Below are the code and all the weights of a small trained network. Each question names an input and a class and asks about switching units off, where a switched-off unit gives its printed mean instead of its output.

import numpy as np


def w(rows, s, z=0):
    codes = np.array(rows[::2]) - 128.0
    scale = np.full(codes.shape[1], s)
    scale[-1] = z or s
    return codes * scale


def f(y):
    return y / 2 * (1 + np.tanh(0.7978845608 * (y + 0.044715 * y**3)))


def log_softmax(a):
    a = a - a.max(-1, keepdims=True)
    return a - np.log(np.exp(a).sum(-1, keepdims=True))


def net(x, mask):
    res = np.array(x, float).reshape(1, 6) / 4 @ E
    y = f(res @ A[0][:, :-1].T + A[0][:, -1])
    res = res + np.where(mask, y, B[0][:, -1]) @ B[0][:, :-1]
    return log_softmax(res[-1] @ U[:, :-1].T + U[:, -1])


A, B = {}, {}
E = w([
[214,123,198],'x0',
[125,139,109],'x1',
[59,116,105],'x2',
[126,215,99],'x3',
[2,108,135],'x4',
[81,154,192],'x5',
],0.0088)
A[0] = w([
[117,178,120,180],'neuron 1',
[132,122,45,210],'neuron 2',
[83,220,105,132],'neuron 3',
[154,165,117,64],'neuron 4',
[156,123,101,187],'neuron 5',
[136,82,115,103],'neuron 6',
[158,105,151,114],'neuron 7',
[153,47,70,144],'neuron 8',
[131,143,156,97],'neuron 9',
[182,180,101,45],'neuron 10',
[52,144,130,98],'neuron 11',
[162,45,160,232],'neuron 12',
[102,107,168,105],'neuron 13',
[167,122,139,69],'neuron 14',
[187,87,145,206],'neuron 15',
[57,172,125,91],'neuron 16',
[72,96,95,190],'neuron 17',
[198,100,192,194],'neuron 18',
[168,179,110,146],'neuron 19',
[39,4,154,253],'neuron 20',
[152,116,129,72],'neuron 21',
[104,156,176,85],'neuron 22',
[128,204,156,144],'neuron 23',
[141,160,105,82],'neuron 24',
[174,110,117,82],'neuron 25',
[98,88,121,91],'neuron 26',
[110,171,92,149],'neuron 27',
[57,117,128,118],'neuron 28',
[116,47,192,208],'neuron 29',
[172,187,88,69],'neuron 30',
],0.016,0.0059)
B[0] = w([
[63,61,125,168],'neuron 1',
[98,79,95,177],'neuron 2',
[79,162,128,198],'neuron 3',
[128,126,183,140],'neuron 4',
[143,69,109,158],'neuron 5',
[138,128,86,135],'neuron 6',
[107,167,89,149],'neuron 7',
[231,122,37,167],'neuron 8',
[146,135,120,132],'neuron 9',
[126,143,185,165],'neuron 10',
[54,158,181,189],'neuron 11',
[118,126,56,196],'neuron 12',
[91,100,148,146],'neuron 13',
[131,181,121,146],'neuron 14',
[122,167,1,195],'neuron 15',
[97,177,149,188],'neuron 16',
[86,67,139,195],'neuron 17',
[122,141,56,217],'neuron 18',
[105,145,120,175],'neuron 19',
[98,19,88,255],'neuron 20',
[164,206,165,130],'neuron 21',
[178,143,129,148],'neuron 22',
[97,94,84,177],'neuron 23',
[116,123,166,134],'neuron 24',
[173,178,139,150],'neuron 25',
[162,69,206,145],'neuron 26',
[74,117,148,162],'neuron 27',
[83,120,177,187],'neuron 28',
[62,104,58,192],'neuron 29',
[154,134,211,165],'neuron 30',
],0.0063,0.013)
U = w([
[205,242,146,152],'0',
[55,108,167,196],'1',
[165,57,87,227],'2',
[152,160,175,76],'3',
[69,199,99,24],'4',
[213,57,248,3],'5',
],0.012,0.0051)

Each question gives the input, the list of numbers given to net, and the class t.
The units are the neurons (one row each of A and B). Each row of codes is followed by its name. A weight is (code - 128) times the scale printed after its matrix; where a second scale follows, it is the last column's (A, B and U).
mask holds one flag per neuron, in row order. A switched-off neuron (its flag False) gives its mean, the last column of its row in B, instead of its output. The means were averaged over made-up inputs and are rounded, as every weight is.
A unit's drop is (log p(t) with every unit on - log p(t) with that unit switched off) / (log p(t) with every unit on - log p(t) with every unit switched off).
The circuit of an input: a set's keep is (log p(t) with only the set's units on - log p(t) with every unit switched off) / (log p(t) with every unit on - log p(t) with every unit switched off). Starting from the 12 units with the biggest drops (on a tie, the unit counted first), units are removed one at a time, each time the one whose removal leaves the highest keep (on an exact tie, the one counted first), for as long as the keep stays at least 0.8.
circuit, biggest first: the units of the circuit, biggest drop first
k most important neurons: the k neurons with the biggest drops, biggest first
drop of u: that unit's drop, to one decimal
input [1,7,5,-8,6,-2], class 2: circuit, biggest first => neuron 20
input [3,-6,-2,-1,-5,4], class 4: circuit, biggest first => neuron 15; neuron 20
input [7,0,7,-2,2,4], class 2: circuit, biggest first => neuron 20; neuron 3; neuron 16
input [3,0,3,-2,-1,7], class 2: circuit, biggest first => neuron 11; neuron 3; neuron 16
input [3,0,6,-7,6,-3], class 2: 2 most important neurons => neuron 20; neuron 8
input [-5,-5,-2,8,-6,4], class 1: circuit, biggest first => neuron 1; neuron 15; neuron 30
input [-1,7,2,-7,8,-4], class 2: 2 most important neurons => neuron 20; neuron 8
input [6,1,1,7,4,-4], class 3: 2 most important neurons => neuron 20; neuron 29
input [6,-5,0,7,1,-8], class 0: drop of neuron 3 => 0.0
input [3,-4,5,-6,5,-4], class 2: drop of neuron 20 => 0.1
input [-8,-4,-8,0,-5,3], class 0: drop of neuron 20 => 0.6
input [4,-6,2,6,-3,-6], class 0: drop of neuron 20 => 0.3
